Here is a tiny trained network, its code and every weight. The questions are about switching its units off for an input and a target symbol, where a switched-off unit gives its printed mean instead of its output.

import numpy as np


def w(rows, s, z=0):
    codes = np.array(rows[::2]) - 128.0
    scale = np.full(codes.shape[1], s)
    scale[-1] = z or s
    return codes * scale


def norm(h):
    return h / np.sqrt((h * h).mean(-1, keepdims=True) + 1e-5)


def f(y):
    return y / 2 * (1 + np.tanh(0.7978845608 * (y + 0.044715 * y**3)))


def softmax(a):
    e = np.exp(a - a.max(-1, keepdims=True))
    return e / e.sum(-1, keepdims=True)


def log_softmax(a):
    a = a - a.max(-1, keepdims=True)
    return a - np.log(np.exp(a).sum(-1, keepdims=True))


def net(x, mask):
    ids = ['Λαβζηθμξπτφω'.index(c) for c in x.split()]
    T = len(ids)
    res = E[ids] + P[:T]
    u = 0
    for l in range(2):
        q, k, v = (norm(res) @ M[l].T for M in (Q, K, V))
        z = softmax(np.where(np.tri(T) > 0, q @ k.T / 4**0.5, -1e9)) @ v
        res = res + np.where(mask[u], z, O[l][:, -1]) @ O[l][:, :-1]
        u += 1
        y = f(norm(res) @ A[l][:, :-1].T + A[l][:, -1])
        res = res + np.where(mask[u : u + 4], y, B[l][:, -1]) @ B[l][:, :-1]
        u += 4
    return log_softmax(norm(res)[-1] @ U[:, :-1].T + U[:, -1])


Q, K, V, O, A, B = {}, {}, {}, {}, {}, {}
E = w([
[193,101,80,103,210,163,69],'Λ',
[211,117,80,83,145,218,116],'α',
[148,172,115,91,167,170,58],'β',
[129,119,30,9,142,217,122],'ζ',
[149,146,78,65,201,47,154],'η',
[56,78,26,75,107,94,151],'θ',
[165,195,44,99,32,75,199],'μ',
[91,172,41,113,93,114,155],'ξ',
[139,120,107,85,118,165,101],'π',
[185,151,141,102,190,78,185],'τ',
[206,151,39,223,122,22,208],'φ',
[255,173,178,183,157,131,211],'ω',
],0.0041)
P = w([
[99,118,167,166,109,70,118],'0',
[223,240,55,137,241,165,53],'1',
[106,107,168,86,97,98,212],'2',
[10,62,45,162,240,213,177],'3',
[244,253,54,142,196,143,79],'4',
[104,115,170,103,85,119,202],'5',
[18,68,43,162,215,196,171],'6',
[237,218,52,132,154,184,41],'7',
[102,113,163,122,73,124,182],'8',
[30,80,56,166,200,187,147],'9',
[238,209,52,123,159,194,22],'10',
[97,112,164,126,70,119,176],'11',
],0.005)
Q[0] = w([
[74,204,160,66,133,159,73],'L0H1',
[63,3,215,136,112,152,164],'L0H1',
[221,204,79,150,43,200,41],'L0H1',
[186,27,203,204,133,191,155],'L0H1',
],0.0054)
K[0] = w([
[95,195,162,77,163,161,58],'L0H1',
[139,34,30,60,150,242,210],'L0H1',
[124,96,185,185,79,78,18],'L0H1',
[128,2,122,135,173,205,178],'L0H1',
],0.0059)
V[0] = w([
[82,122,95,105,150,172,153],'L0H1',
[123,136,178,72,178,150,109],'L0H1',
[77,3,160,157,136,129,107],'L0H1',
[113,204,152,107,85,150,135],'L0H1',
],0.0043)
O[0] = w([
[154,109,6,99,84,176,163,180],'L0H1',
[105,60,92,162,101,139,130,73],'L0H1',
[210,75,153,37,127,20,193,3],'L0H1',
[128,82,159,167,136,253,102,92],'L0H1',
],0.0033,0.0011)
A[0] = w([
[152,169,120,141,223,125,193,250],'L0N1',
[132,27,254,68,76,149,186,2],'L0N2',
[101,116,146,240,156,142,200,30],'L0N3',
[90,75,123,159,43,198,161,99],'L0N4',
],0.0057,0.0024)
B[0] = w([
[101,51,108,95,49,220,43,254],'L0N1',
[85,163,38,190,254,132,253,156],'L0N2',
[79,85,42,159,80,204,125,128],'L0N3',
[125,200,113,145,113,103,214,194],'L0N4',
],0.0052,0.0037)
Q[1] = w([
[243,175,136,51,77,102,131],'L1H1',
[38,15,163,185,173,219,226],'L1H1',
[110,222,37,85,178,121,9],'L1H1',
[37,55,153,244,207,197,253],'L1H1',
],0.0052)
K[1] = w([
[81,67,226,63,239,44,128],'L1H1',
[176,123,2,166,132,234,181],'L1H1',
[126,128,252,224,52,47,81],'L1H1',
[166,143,8,161,105,247,218],'L1H1',
],0.0053)
V[1] = w([
[44,160,44,170,61,86,109],'L1H1',
[210,161,159,92,77,44,109],'L1H1',
[116,167,150,198,162,135,13],'L1H1',
[3,247,139,25,192,129,75],'L1H1',
],0.0049)
O[1] = w([
[126,112,148,200,167,76,207,250],'L1H1',
[128,121,123,110,123,221,233,49],'L1H1',
[119,50,225,149,108,134,114,90],'L1H1',
[109,233,254,101,157,91,113,157],'L1H1',
],0.0065,0.0023)
A[1] = w([
[213,43,98,43,249,181,76,99],'L1N1',
[182,156,127,162,113,254,35,39],'L1N2',
[151,89,65,68,90,109,117,253],'L1N3',
[91,214,148,24,193,105,214,13],'L1N4',
],0.0049,0.0035)
B[1] = w([
[157,193,127,161,76,84,195,215],'L1N1',
[1,72,115,105,138,52,157,192],'L1N2',
[149,102,220,145,163,86,110,252],'L1N3',
[103,73,116,148,91,166,54,163],'L1N4',
],0.0069,0.0037)
U = w([
[167,104,105,32,2,146,231,147],'Λ',
[105,53,23,82,35,238,30,225],'α',
[87,73,234,44,127,133,68,186],'β',
[60,174,86,159,241,43,6,11],'ζ',
[28,179,144,136,68,164,203,145],'η',
[227,235,38,106,177,226,140,106],'θ',
[25,160,159,248,215,162,225,65],'μ',
[161,229,238,223,193,224,56,182],'ξ',
[243,192,148,38,102,37,64,164],'π',
[2,54,127,56,92,5,199,3],'τ',
[160,18,71,233,127,214,185,120],'φ',
[131,46,130,186,44,74,15,158],'ω',
],0.0059,0.0038)

Each question gives the input, a string of symbols that net reads in full, and the target symbol t.
The units are the heads (4 rows each of Q, K, V and O) and the neurons (one row each of A and B). Each row of codes is followed by its name. A weight is (code - 128) times the scale printed after its matrix; where a second scale follows, it is the last column's (O, A, B and U).
mask holds one flag per unit, layer by layer, with each layer's heads first. A switched-off unit (its flag False) gives its mean, the last column of its rows in O or B, instead of its output. The means were averaged over made-up inputs and are rounded, as every weight is.
A unit's drop is (log p(t) with every unit on - log p(t) with that unit switched off) / (log p(t) with every unit on - log p(t) with every unit switched off).
The circuit of an input: a set's keep is (log p(t) with only the set's units on - log p(t) with every unit switched off) / (log p(t) with every unit on - log p(t) with every unit switched off). Starting from all 10 units, units are removed one at a time, each time the one whose removal leaves the highest keep (on an exact tie, the one counted first), for as long as the keep stays at least 0.8.
circuit, biggest first: the units of the circuit, biggest drop first
most important unit: the unit with the biggest drop
top k neurons: the k neurons with the biggest drops, biggest first
top k neurons in layer l: the k neurons of layer l with the biggest drops, biggest first
input π θ φ ω ω ξ π ξ π θ π ζ, target α: top 4 neurons : L1N4, L1N1, L1N2, L0N3
input π τ π η φ π π ω φ ω β, target π: most important unit : L0H1
input τ ζ μ π ξ, target τ: circuit, biggest first : L1N2, L1H1, L0H1, L0N4
input μ α φ θ ζ π α θ π π θ, target μ: circuit, biggest first : L1H1, L0H1
input β ξ β φ Λ ξ μ β, target β: circuit, biggest first : L1H1, L1N2, L0N2
input Λ Λ μ π φ α β θ ξ Λ ζ, target Λ: top 2 neurons : L1N1, L1N2
input Λ φ π π θ Λ η β β, target ξ: circuit, biggest first : L1N2, L0N1
input α η φ π θ, target α: circuit, biggest first : L1H1, L0N4, L0H1
input ξ π α, target θ: circuit, biggest first : L1H1, L1N2, L0N2
input α μ π θ Λ, target α: top 3 neurons : L0N4, L1N2, L0N1
input β π α π π ω π θ ω ω α, target β: circuit, biggest first : L1H1, L1N2
input τ π η ζ α μ η ω ξ α θ, target τ: top 2 neurons : L1N2, L0N4
input ξ ζ α ξ ω θ π α θ π φ τ, target ζ: top 3 neurons : L0N2, L1N1, L1N2
input μ π ω, target φ: most important unit : L0N2
input η τ α Λ Λ Λ π π φ, target ω: top 2 neurons in layer 1 : L1N1, L1N3
input τ τ ω ξ μ, target τ: top 3 neurons : L1N2, L0N4, L0N1
input π Λ θ π, target ζ: circuit, biggest first : L1H1, L0H1
input θ β π θ, target ζ: circuit, biggest first : L1H1, L1N2
input θ θ μ μ φ α π π τ ζ φ φ, target ω: top 3 neurons : L0N3, L0N2, L1N1
input Λ Λ φ Λ π α θ ζ ζ, target α: top 4 neurons : L1N4, L1N1, L1N2, L0N1
input ω θ π ζ Λ ξ Λ π π ω, target α: most important unit : L0N3
input τ ξ Λ ω φ τ μ α θ ω, target α: top 2 neurons : L0N1, L0N3
input α ζ η α π π, target μ: top 2 neurons : L0N2, L0N1
input α τ ξ π η, target α: top 2 neurons : L0N1, L0N4
input ω α φ π φ α θ η α τ ω, target ω: top 2 neurons in layer 1 : L1N2, L1N1
